Each row has a class, written after it.
[ 11   3 -27 -29 -22 -16  23 -35   5 -10  19 -22  -4  39  36  59 -20 -28
  57  -2   3 -20  -7  18 -17  40 -42  27 -13 -36  52 -17  -9 -23 -65  34] => Ver
[-16 -21 -19  37 -36 -30 -22  27 -31  15  25  -6  36  11 -10 -35  24  11
 -11  10 -33  29  16  15   4 -24 -37  -5  -4  40  36  40  10  24  12 -32] => Lugop
[ 64 -33  -4  17 -38  38 -55  -5 -13  12  11 -16  21  40 -12  35   9  21
 -52 -64  44  -8  13  24 -18  -4 -39 -28 -41  19 104  19  28 -14  -4 -22] => Lugop
[-27 -30  -9   2  -7  32 -25  12  -4  51  20  31 -11  45   6 -32  -3   3
  -1  -1 -18 -12  15   6  -7  44 -55  24 -14 -15 -26  12 -26 -17  24 -59] => nuka
[-44  27   1   7 -17   4 -17  35 -43  47  16  42  30  23  17  35  12  15
  49  55  13 -15 -58 -21   0 -17  18  57 -12  -7  16 -28 -30  14 -28  31] => vamad
[-66  14 -39 -52 -48  25  25  52 -12  55  58 -13  -7 -26 -29 -37  25  -5
 -40 -36  60  36  14  30  26  29 -51 -18 -59  40  90  15 -41  18 -33 -11] => nuka
[ 37 -97 -38 -44 -25  38 -34   4  -9 -26  26 -19   0  -7  -2 -36  42  37
  20 -34  66   4  18  76 -11  10 -35 -18 -19  -4  47  45  40 -11 -29 -12] => Lugop
[-16  11 -18   1  -6 -29  -7  33  -2  24  24  14  20  41  11  58 -19  41
 -55 -10  77  10 -45 -17   7  56  -3   0 -17  -5  38 -26   8   4 -26 -46] => zapem
[-46 -31 -17  25  35   1  18   0 -12 -14   4  16 -13  33   4  -3 -24  -8
  62   2 -31   0  23   6  14   2 -16  27   0  31  39  29 -65  12 -25  14] => Lugop
[  2  50 -34   9 -61  -8 -26  37  -1  37  53 -37   0  -5  30  -8  -9  53
 -39  24 -14  48 -60  22 -31  -1   7 -39 -45   9 -16  42   9  15 -14 -34] => Ver
[  0   6  28 -41  17  -2  -8  -3  -6  23  -9 -16   5  47 -11   9  16   2
  -1  -4  20 -12 -35   7  -2  50  14  51 -27  -9  17  33  -1  10  10 -17] => kubog
[-42  23   9 -17   8  40   1   1 -25  28  20  32  -4  56  -1  -6 -32 -26
 -15 -10  23 -12  10 -38   4  45 -13  36 -18  40  29 -48 -46  22   8 -26] => nuka
[ 46 -56 -53 -19 -38 -30 -28 -41  28 -89  14 -46   2   9  23  41 -35  27
  52 -18  68   6  24  40   2   6   2  -8  13  46  65  -2  31  -2 -43  16] => tos
[-16 -67  19  38  24  32 -10  29 -11  25 -19 -26  52  13 -26  -4  -2  -2
 -75  19  66 -25 -34 -31   3  12 -25  20 -20 -31  75 -19  68  49 -37 -54] => Ver
[ 40 -28 -14 -56 -49  32 -66 -43  21 -38  -3 -74  13  14  18   3  49   8
  62   5  -2 -12 -43  43 -24   3   1  34 -27  27  35  72  39 -33  24  -1] => zapem
[-99   6   7  20 -14  -3  -5  27  19  37 -20  60  21 -17 -13  38  -9  16
 -52  26  -5  18 -84 -59  17 -70  17  18   4 -32 -17 -56 -25  14 -32  53] => raka
[-61 -56  12 -28  39  38  17  -8 -24  11   5  -4   1  25 -11 -44  33 -19
  33 -28  27 -16  28  52   8  11 -14  37  16  10  25  20 -26  13  -8 -14] => kubog
[-61  -1 -13  18 -15  38  -6  40  -2  71   9  55   5  30  19  12  18  45
 -46  40  37   2 -98   7   1 -26  39  42 -50  20 -59  13 -53   3  21 -41] => vamad
[  5  20 -21   9 -18 -16 -31  21 -19  23  32   0  17   8   1  26  13  28
 -37 -30  13   8   2   5 -11 -25 -14 -30  12  17   4 -24  18 -18   2 -11] => zapem
[-61 -15  -9  16  47  60 -48  32 -34   6 -24   3  38  -2 -11 -10  10  35
   9  18  22 -22 -20   0  10 -10   3  -9 -15   5  20 -23 -15  31 -21 -41] => raka
[ 47 -14 -19  36 -12  -7  -1 -11 -26   0 -20   4  14   2 -23  21  27 -29
  72   6 -17 -32 -11   0 -10 -28   6  43  21  20  38  23  36  27  23  25] => kubog
[-27  -5  17 -26  -6  16  -8   3  12  42  -8 -26  51  20 -10  32  28  -1
 -21   1  62 -25 -29 -33  17 -19 -23  38 -19  24  33 -13  22   3  10  12] => vamad
[-13  20 -26 -61   2 -33  85 -12  11 -17  -3 -15  -3 -54  10 -42  20  14
   7 -50  51  25  49  80  13  -7  -8 -77   8  52  19  12   2   5 -26  -6] => tos
[ -6   0  -4 -52  34   0  -7   5 -12   3  11  51   0 -11  14 -75  -5  -7
  21 -49 -16 -21  47 -11 -24  -5 -36 -39 -24  32  12 -12 -33  16 -10  18] => vamad
[ 18   4  12  39   6 -24  21  33 -14  30 -20  45   9  12 -34  25 -18  -4
 -42  -1  49   3  -8 -38   4  40 -21  -2   1 -50  40 -39  31  44   0  -1] => Ver
[ 79  10   3  25   0  -3 -33 -28  -4 -27  32 -28 -16  19   2  30 -20 -19
 -17 -13 -68 -21  18 -27 -46  14  -7  14  13 -32 -86 -24  42  -8  37  16] => nuka
[ -2 -60  -5   4  15   3 -30  56  19  14  27 -31   3 -27 -41 -18  48  33
 -43 -14  28  38   0  25   3   7 -49  -1 -29  -2  40  50  -9  51 -38 -17] => raka
[-58  35  37 -38  22 -55  -4 -36  24   4  -8 -23  38 -61  21 -24  23   3
   0 -17  33  27  48 -15  12  17  -6  23   3   5 -43   7  10  14 -17  55] => kubog
[-30  24  23 -20  38  23 -51  12 -28  10 -14   8   7  34 -11 -22  12 -12
  43  28 -15  -5  17  -1  -4  57 -20  34 -13  -1   0 -11 -59  42  25 -20] => raka
[-25 -10  11  -4   0  18   7  -2  19  -7  -7   0 -15  -6 -32  10  -8 -40
 -28 -26  15  -2  -1 -23  -7  19 -17  13  27 -40  11 -24  17  11  21  43] => zapem
[-33 -35 -15  36  24  73 -64  62 -16  42 -18  18  20  -6 -49  20  21  15
  -3  27  36 -16 -68 -14   7  -4  10  22 -43 -22   9  -6  -9  17  40  34] => gelo
[  2 -27   4 -24   7  -1 -68   3 -18 -20  14  21   8  55 -11 -16  -8   8
   6   2  10  -6  27 -22  12  64 -44  32  -6  13  38 -13 -17  13  10 -50] => nuka
[ 76   0  -5 -10 -38  22 -36 -12 -11  -7 -20 -68  29  -8 -29  26  55 -12
  33 -50   7 -18  73  38   0  12 -57  15 -41  35  97  44  37 -41  12  28] => gelo
[ 56  50  -3 -39 -15  30 -75 -18 -10  -3  24  -4 -15   2  19  49  11  30
 -21 -50  72  -4  -8  61 -26  65 -20 -26 -54 -20  25   2 -29   1 -13   2] => nuka
[ 53 -47 -37 -13 -13  20 -67   7  -6   1  31  17 -10  42   2  28  23  29
   4  -7  -1 -20 -31  27 -21  27 -15   9 -20 -17  22  25  -6 -25  -6 -58] => kubog
[-37  27 -24  -1  -8   1  32   9  -5  32 -24  -2  -1  19 -10 -11   1  11
  61 -17   6   3  -1  20  20  41  -6  26 -30  42  60  78 -25  10  15 -21] => kubog
[ 51 -48  -8 -43 -33 -10 -10 -16  13 -35  29 -30 -37  23   2  24  23  -8
 -20  -8  -6 -14 -15  67   1  -6 -29  23   8 -13  39  26 -16 -23 -52 -44] => nuka
[ 35   8  -1   0 -69 -33  22  32   7  65   2  42 -16   7 -23  -2  25  21
 -12  -1  40  43 -10  10  20 -33  13 -10 -11  44  28  34 -11   3  42  -9] => Lugop
[-26  39   4 -74 -13   2 -47  19   5  43   5 -24   6  11  22  -8  26  14
  28   3  35  10  -9  61  14  32 -36   7 -56  44  80  47 -78  -7 -33 -12] => gelo
[ -2  -5 -18  -8 -36 -26  30  11 -18  26  47  32  11 -21  -6  -2  25   8
 -15 -77  66  23  29  43   4 -24 -50 -54  15  27  62 -23   6  23 -28  30] => nuka
[-34   0 -36 -11   0  13  -1  25 -12  39 -13  36  -1  23 -30  -1  -7   4
   1 -30  53  -9  -5  -4  20  23 -26  18 -16  31  64  10 -16  19   5 -12] => kubog
[-37 -20 -35 -23 -48  48   4   3 -18 -11  22 -11  13  34  13   8  38  18
  40  -5  33  15 -13  75  -9  74 -45  12   0 -34  28  15   0   9  -9 -38] => raka
[  5 -95 -36 -20  43 -14   6  25  25  -7  -1 -11 -22  42 -16 -42 -20  28
  43  -1  38   4  26   7  26  38 -41  29  -8  39  16  66  -1  18  -2 -39] => Lugop
[  2  14  26  16 -43 -26 -23  10 -10   0   4 -53   0  -8 -46  -2   3 -34
  -6   0 -17  28  72  -2  21   0 -25   6  18  -2  58  16   0  14  26  25] => Lugop
[ 55  -6  -5  21 -44   1 -37  35  11  40  -2 -19  17   0 -30  30   3  33
 -50 -28  39  16 -15 -12   0  16 -36 -25 -62   3 110  57  33   9  -9 -15] => Lugop
[ 13 -22  13  52 -51 -35 -27 -13   2 -27  19 -29 -25 -32   7 -14 -23 -11
 -26  13 -34  12  28  20  -8 -39  42  13  12 -18 -65   3   6   4   7  -1] => nuka
[-44  -2  32  -8  19  -1  18 -19   1  -7 -16 -15  23 -22   0 -28  -4  -8
   9 -16  13  -9  10  -8  18 -26  -2  -7  19  24  28  -4  11  28 -15   9] => nuka
[ 48  13  -9 -22 -19   0 -26  28 -17  60  45 -14  -8  -4   7   6  44  26
 -51 -17  87  31  14  73 -22  54 -34  -1 -52 -12 -18  28  -8  18  -7 -15] => Lugop
[ 60  -8 -41 -65 -54   5 -62   2   8  25   8 -14 -34  30   7   3  26   5
  44  13  28   0   8  69  -6  44 -62  32 -40   7  42  66 -34 -24   1 -26] => Lugop
[ 35 -79  16 -55  22  27   2 -17  51  -4  -5  -8  12 -14  -1  -3  35  27
 -38 -42 114   1  -4  52  -6  37 -43 -43  -5 -16  66  15  32  14 -33 -33] => tos
[ 49 -39 -40 -66 -34  -4 -49 -19  13  -5  40  12  19  17   4  33  56  17
 -30 -54  59   1  -1  29 -19  50 -81  17 -24  -5  58  13  28 -20 -34 -11] => kubog
[-76 -28 -22  12  39  36  -9  16 -13 -21  15   9 -18  -4   9 -28   0  -5
  66  65 -84 -13 -62   0  -8  16  34  42   0 -32 -21  40 -55  19 -27 -21] => kubog
[ 45  34  10 -43 -66  15 -44 -24 -14  -2  25 -55  15  17  35  14  22  15
  11   9 -11 -14 -44  49 -22   0   5 -18 -17   5  42  25  20 -16 -16 -50] => nuka
[-17 -13 -13  -7   9 -23  13  27  -1  37  -8   4 -17  -4   7 -41  20  -2
  27   7   6  -4  26  49  13  21 -19   5 -19  19  35  54 -48  -3 -16 -69] => zapem
[-42 -65 -29  21 -11  39 -57  15 -10 -29  11 -29  16 -38 -13 -21  32   1
 -34  -9 -59 -10 -40  53 -17 -94  -2 -10 -21  -4  -4  19  -2 -18 -19  43] => gelo
[ 42 -37 -20  -9 -32  18 -19 -19  -3  -5   5 -26  26  12  -7  25  25   4
 -51 -53  13 -16   6  21  -9 -25 -20 -24 -61  21  61  15  25 -40  -7  -9] => Lugop
[ 12 -22 -16  56 -21 -30  31 -11   3 -34 -13  18   8  12   9  -5 -24  13
  49  43 -66   6 -18 -16  -9 -34  50 -10  44  21 -37   3  34   4  37 -20] => tos
[-13 -43 -19 -27 -48 -38  15  16  19   4  30 -40  22  33  -7  28  10  -3
  17 -13  31  -5 -18  18  19 -14 -53  14  10  10  91  23  17   7 -32   4] => vamad
[-55 -23   5 -47 -54  19 -64  15  12  -3  17 -17  33 -26 -18  -6  38  45
 -50 -23  59  26 -64  40  24 -27 -34 -46  -9 -10  95  22  11  14 -30  -5] => nuka
[-84 -38   3  41  17 -14  22  41  13  13  18 -46  12 -19 -32  13 -30 -10
 -62  -2   7   3 -24 -21  28  10   8  -8 -12 -43  70  14  -7  33 -57 -26] => kubog
[-33 -30  11   5  -1  28 -18   2  15 -20 -15   9  10  21 -20  14  10 -11
  13  27 -39  -1 -31 -31  11  -8 -10  51  25  -5   4  -2  -1  -8  24  28] => gelo
[-14   5 -35  45 -77  39   0  31 -19   6   5  -3 -12   7 -36   1   9   9
 -31  16 -25  25 -24  30   9 -26 -12 -29  40  -7  14  28  24   5  56 -45] => Lugop
[-19  10  13  16 -50  -3   1  12  43  52   1 -15   0 -17  13   5  -5  32
  11  54  -1  39 -35 -44   3 -10  16  25  -6 -22 -34  29  23 -14   4  11] => Ver
[ -9 -11  -2  13 -14   4  29 -10  17  11  -5  20   5  18  -4  16  18  23
  23  -7  16  23 -13  34  -1  -2 -13 -13  35   9  -1  17   9   5  35   5] => tos
[ 85  30 -18  24  -7 -45 -22   5 -24 -38   8 -22 -12  49  18  20 -41  18
  22  32 -60  -4  15  -9 -18  65   6  12 -18   4   4  37   9   7   0 -63] => Lugop
[-31 -57  12 -17  22  41   2 -26  13 -51 -36  -6  24  -9  -2 -15  -3 -12
  28 -12  -8 -52 -25 -16   3 -60  -5   0  31   1  48  -4  27   9 -23  22] => vamad
[-12   7   7 -32  31  50 -46 -14 -20 -24 -21 -36   3 -41   3 -64  19 -18
  67   8 -27 -24  64  -8 -14  31   8  18 -28  19  13  19  -9 -15   2  -2] => zapem
[  5  13 -19 -12 -57  25 -14  29  -4  79 -14  -6  -1 -16 -12 -19  46  21
  22   0  59  14  -3  62  14  -5  -9 -30 -71  25  68  56 -33 -14  22 -37] => Ver
[ -2 -34 -11 -29 -27  17 -25  23   5  10  48   3 -13  41   2  24   9  37
  -2 -10   5   7 -44  24   5  25 -34  -4 -22 -10  83  33 -33 -15 -52 -45] => nuka
